Below is a small trained network, with its code and all its weights. Each question gives an input and a class and asks what happens when units are switched off, that is, made to give their printed mean instead of their output.

import numpy as np


def w(rows, s, z=0):
    codes = np.array(rows[::2]) - 128.0
    scale = np.full(codes.shape[1], s)
    scale[-1] = z or s
    return codes * scale


def f(y):
    return y / 2 * (1 + np.tanh(0.7978845608 * (y + 0.044715 * y**3)))


def log_softmax(a):
    a = a - a.max(-1, keepdims=True)
    return a - np.log(np.exp(a).sum(-1, keepdims=True))


def net(x, mask):
    res = np.array(x, float).reshape(1, 4) / 4 @ E
    y = f(res @ A[0][:, :-1].T + A[0][:, -1])
    res = res + np.where(mask, y, B[0][:, -1]) @ B[0][:, :-1]
    return log_softmax(res[-1] @ U[:, :-1].T + U[:, -1])


A, B = {}, {}
E = w([
[247,157,229,185,131],'x0',
[128,133,124,136,122],'x1',
[70,52,147,245,169],'x2',
[125,127,134,124,131],'x3',
],0.015)
A[0] = w([
[98,128,164,208,144,132],'n0',
[167,27,171,207,198,90],'n1',
[171,193,115,23,5,244],'n2',
[221,209,149,107,150,140],'n3',
[83,120,63,44,71,223],'n4',
[85,109,14,13,94,206],'n5',
[57,69,60,177,152,182],'n6',
[245,165,193,213,142,146],'n7',
],0.013,0.011)
B[0] = w([
[48,140,132,133,105,186],'n0',
[54,153,74,181,11,210],'n1',
[143,237,109,56,33,239],'n2',
[178,219,172,94,145,192],'n3',
[51,168,132,189,83,225],'n4',
[25,140,110,143,82,250],'n5',
[90,78,191,173,242,229],'n6',
[112,218,117,64,43,234],'n7',
],0.011,0.025)
U = w([
[76,164,127,146,68,215],'0',
[164,104,118,115,140,13],'1',
[81,81,161,194,222,248],'2',
[159,116,166,111,166,29],'3',
[146,69,141,111,143,40],'4',
[250,180,164,45,118,150],'5',
[154,105,121,113,128,3],'6',
],0.017,0.0048)

Each question gives the input, the list of numbers given to net, and the class t.
The units are the neurons (one row each of A and B). Each row of codes is followed by its name. A weight is (code - 128) times the scale printed after its matrix; where a second scale follows, it is the last column's (A, B and U).
mask holds one flag per neuron, in row order. A switched-off neuron (its flag False) gives its mean, the last column of its row in B, instead of its output. The means were averaged over made-up inputs and are rounded, as every weight is.
A unit's drop is (log p(t) with every unit on - log p(t) with that unit switched off) / (log p(t) with every unit on - log p(t) with every unit switched off).
The circuit of an input: a set's keep is (log p(t) with only the set's units on - log p(t) with every unit switched off) / (log p(t) with every unit on - log p(t) with every unit switched off). Starting from all 8 units, units are removed one at a time, each time the one whose removal leaves the highest keep (on an exact tie, the one counted first), for as long as the keep stays at least 0.8.
units of the circuit, in order: the units of the circuit, biggest drop first
top k neurons: the k neurons with the biggest drops, biggest first
drop of u: that unit's drop, to one decimal
input [0,-4,2,-3], class 2: units of the circuit, in order => (n2, n7)
input [6,7,0,0], class 5: units of the circuit, in order => (n5, n4)
input [-2,-5,1,3], class 2: units of the circuit, in order => (n2, n7)
input [-7,2,8,-2], class 2: units of the circuit, in order => (n6)
input [7,3,0,-3], class 5: top 3 neurons => (n5, n3, n4)
input [0,5,1,5], class 2: top 3 neurons => (n2, n7, n1)
input [4,1,0,2], class 5: top 2 neurons => (n5, n4)
input [-4,2,1,-6], class 2: top 2 neurons => (n2, n7)
input [-2,-4,2,4], class 2: drop of n2 => 0.1
input [8,-7,0,5], class 5: drop of n3 => 0.4
